Below is a small trained network, with its code and all its weights. Each question gives an input and a target symbol and asks what happens when units are switched off, that is, made to give their printed mean instead of their output.

import numpy as np


def w(rows, s, z=0):
    codes = np.array(rows[::2]) - 128.0
    scale = np.full(codes.shape[1], s)
    scale[-1] = z or s
    return codes * scale


def f(y):
    return np.maximum(y, 0)


def softmax(a):
    e = np.exp(a - a.max(-1, keepdims=True))
    return e / e.sum(-1, keepdims=True)


def log_softmax(a):
    a = a - a.max(-1, keepdims=True)
    return a - np.log(np.exp(a).sum(-1, keepdims=True))


def net(x, mask):
    ids = ['ΛΠγδητω'.index(c) for c in x.split()]
    T = len(ids)
    res = E[ids] + P[:T]
    u = 0
    for l in range(2):
        q, k, v = (res @ M[l].T for M in (Q, K, V))
        z = softmax(np.where(np.tri(T) > 0, q @ k.T / 2**0.5, -1e9)) @ v
        res = res + np.where(mask[u], z, O[l][:, -1]) @ O[l][:, :-1]
        u += 1
        y = f(res @ A[l][:, :-1].T + A[l][:, -1])
        res = res + np.where(mask[u : u + 12], y, B[l][:, -1]) @ B[l][:, :-1]
        u += 12
    return log_softmax(res[-1] @ U[:, :-1].T + U[:, -1])


Q, K, V, O, A, B = {}, {}, {}, {}, {}, {}
E = w([
[60,111,153],'Λ',
[201,227,178],'Π',
[78,98,252],'γ',
[149,146,137],'δ',
[139,219,147],'η',
[55,143,158],'τ',
[169,121,212],'ω',
],0.016)
P = w([
[95,173,116],'0',
[95,200,179],'1',
[98,178,181],'2',
[112,159,165],'3',
[122,142,158],'4',
[131,131,153],'5',
[138,120,149],'6',
[147,97,142],'7',
[145,105,132],'8',
[144,59,119],'9',
[147,2,104],'10',
[141,108,104],'11',
],0.0073)
Q[0] = w([
[129,44,65],'L0H1',
[160,254,202],'L0H1',
],0.007)
K[0] = w([
[189,188,153],'L0H1',
[254,50,174],'L0H1',
],0.0082)
V[0] = w([
[157,2,172],'L0H1',
[58,152,108],'L0H1',
],0.0076)
O[0] = w([
[121,109,209,1],'L0H1',
[191,254,138,127],'L0H1',
],0.0091,0.004)
A[0] = w([
[189,255,180,254],'L0N1',
[150,109,180,154],'L0N2',
[242,165,60,161],'L0N3',
[157,14,102,27],'L0N4',
[171,120,254,151],'L0N5',
[129,120,23,172],'L0N6',
[97,105,200,227],'L0N7',
[218,25,93,101],'L0N8',
[179,232,201,196],'L0N9',
[68,82,66,176],'L0N10',
[236,160,50,213],'L0N11',
[133,125,67,73],'L0N12',
],0.0088,0.0031)
B[0] = w([
[138,72,105,247],'L0N1',
[121,59,159,144],'L0N2',
[163,147,95,173],'L0N3',
[95,93,158,130],'L0N4',
[113,73,112,170],'L0N5',
[121,120,86,137],'L0N6',
[59,123,121,158],'L0N7',
[156,176,159,132],'L0N8',
[170,98,119,225],'L0N9',
[56,130,2,135],'L0N10',
[187,153,67,176],'L0N11',
[122,239,116,129],'L0N12',
],0.0075,0.014)
Q[1] = w([
[136,146,252],'L1H1',
[119,134,97],'L1H1',
],0.011)
K[1] = w([
[191,230,255],'L1H1',
[177,163,232],'L1H1',
],0.0056)
V[1] = w([
[1,128,43],'L1H1',
[165,99,147],'L1H1',
],0.008)
O[1] = w([
[195,226,255,6],'L1H1',
[179,22,11,178],'L1H1',
],0.0059,0.0022)
A[1] = w([
[175,181,88,133],'L1N1',
[137,155,123,53],'L1N2',
[170,191,152,57],'L1N3',
[214,180,106,182],'L1N4',
[249,64,179,166],'L1N5',
[121,75,174,254],'L1N6',
[163,176,142,92],'L1N7',
[193,115,162,162],'L1N8',
[125,113,238,106],'L1N9',
[54,128,104,127],'L1N10',
[169,110,63,103],'L1N11',
[15,126,151,149],'L1N12',
],0.011,0.0046)
B[1] = w([
[164,173,117,216],'L1N1',
[126,177,37,132],'L1N2',
[33,109,126,142],'L1N3',
[147,129,153,253],'L1N4',
[60,180,93,248],'L1N5',
[31,86,108,185],'L1N6',
[2,188,33,146],'L1N7',
[74,188,179,182],'L1N8',
[185,86,65,150],'L1N9',
[130,187,205,154],'L1N10',
[184,73,188,234],'L1N11',
[210,163,215,175],'L1N12',
],0.0073,0.011)
U = w([
[55,219,219,185],'Λ',
[234,2,94,54],'Π',
[173,27,197,142],'γ',
[176,73,135,31],'δ',
[168,94,53,254],'η',
[85,167,76,81],'τ',
[45,56,15,146],'ω',
],0.009,0.0031)

Each question gives the input, a string of symbols that net reads in full, and the target symbol t.
The units are the heads (2 rows each of Q, K, V and O) and the neurons (one row each of A and B). Each row of codes is followed by its name. A weight is (code - 128) times the scale printed after its matrix; where a second scale follows, it is the last column's (O, A, B and U).
mask holds one flag per unit, layer by layer, with each layer's heads first. A switched-off unit (its flag False) gives its mean, the last column of its rows in O or B, instead of its output. The means were averaged over made-up inputs and are rounded, as every weight is.
A unit's drop is (log p(t) with every unit on - log p(t) with that unit switched off) / (log p(t) with every unit on - log p(t) with every unit switched off).
The circuit of an input: a set's keep is (log p(t) with only the set's units on - log p(t) with every unit switched off) / (log p(t) with every unit on - log p(t) with every unit switched off). Starting from the 12 units with the biggest drops (on a tie, the unit counted first), units are removed one at a time, each time the one whose removal leaves the highest keep (on an exact tie, the one counted first), for as long as the keep stays at least 0.8.
circuit, biggest first: the units of the circuit, biggest drop first
unit that matters most: the unit with the biggest drop
k most important neurons: the k neurons with the biggest drops, biggest first
top k neurons in layer l: the k neurons of layer l with the biggest drops, biggest first
drop when u is switched off: that unit's drop, to one decimal
input Λ Π τ Π η η η ω Λ Λ δ, target Λ: unit that matters most -> L1H1
input Π ω δ, target ω: circuit, biggest first -> [L1N12; L1H1]
input η η τ τ η η γ Λ η, target Λ: 2 most important neurons -> [L1N8; L0N10]
input η Π δ τ η ω δ τ Λ Π, target Λ: top 3 neurons in layer 1 -> [L1N5; L1N8; L1N9]
input Π δ η η Π η, target Π: 3 most important neurons -> [L1N11; L1N5; L0N1]
input η ω η τ Λ ω Λ Λ η, target Λ: circuit, biggest first -> [L1H1; L0N10]
input δ Π Π Π, target Π: circuit, biggest first -> [L1H1; L0N1; L0N9]
input η Π Λ ω η τ τ Π Λ τ Π, target Λ: top 2 neurons in layer 1 -> [L1N8; L1N5]
input Π Λ τ τ η ω Π, target ω: 2 most important neurons -> [L1N5; L0N5]
input η η δ η ω η, target ω: top 4 neurons in layer 1 -> [L1N12; L1N11; L1N4; L1N1]
input η Π η Π Π, target Π: circuit, biggest first -> [L0N1; L0N9]
input τ η γ τ Π ω ω η τ τ, target Λ: top 2 neurons in layer 0 -> [L0N9; L0N1]
input ω γ η η Π Π ω η, target ω: top 3 neurons in layer 1 -> [L1N12; L1N4; L1N1]
input Π Π ω Π Π η, target Π: top neuron in layer 1 -> [L1N5]
input ω ω ω, target ω: drop when L1N9 is switched off -> 0.0
input η η η, target η: drop when L0H1 is switched off -> 0.5
input τ Π η γ δ ω Π τ τ η δ Λ, target Λ: drop when L1N7 is switched off -> 0.0
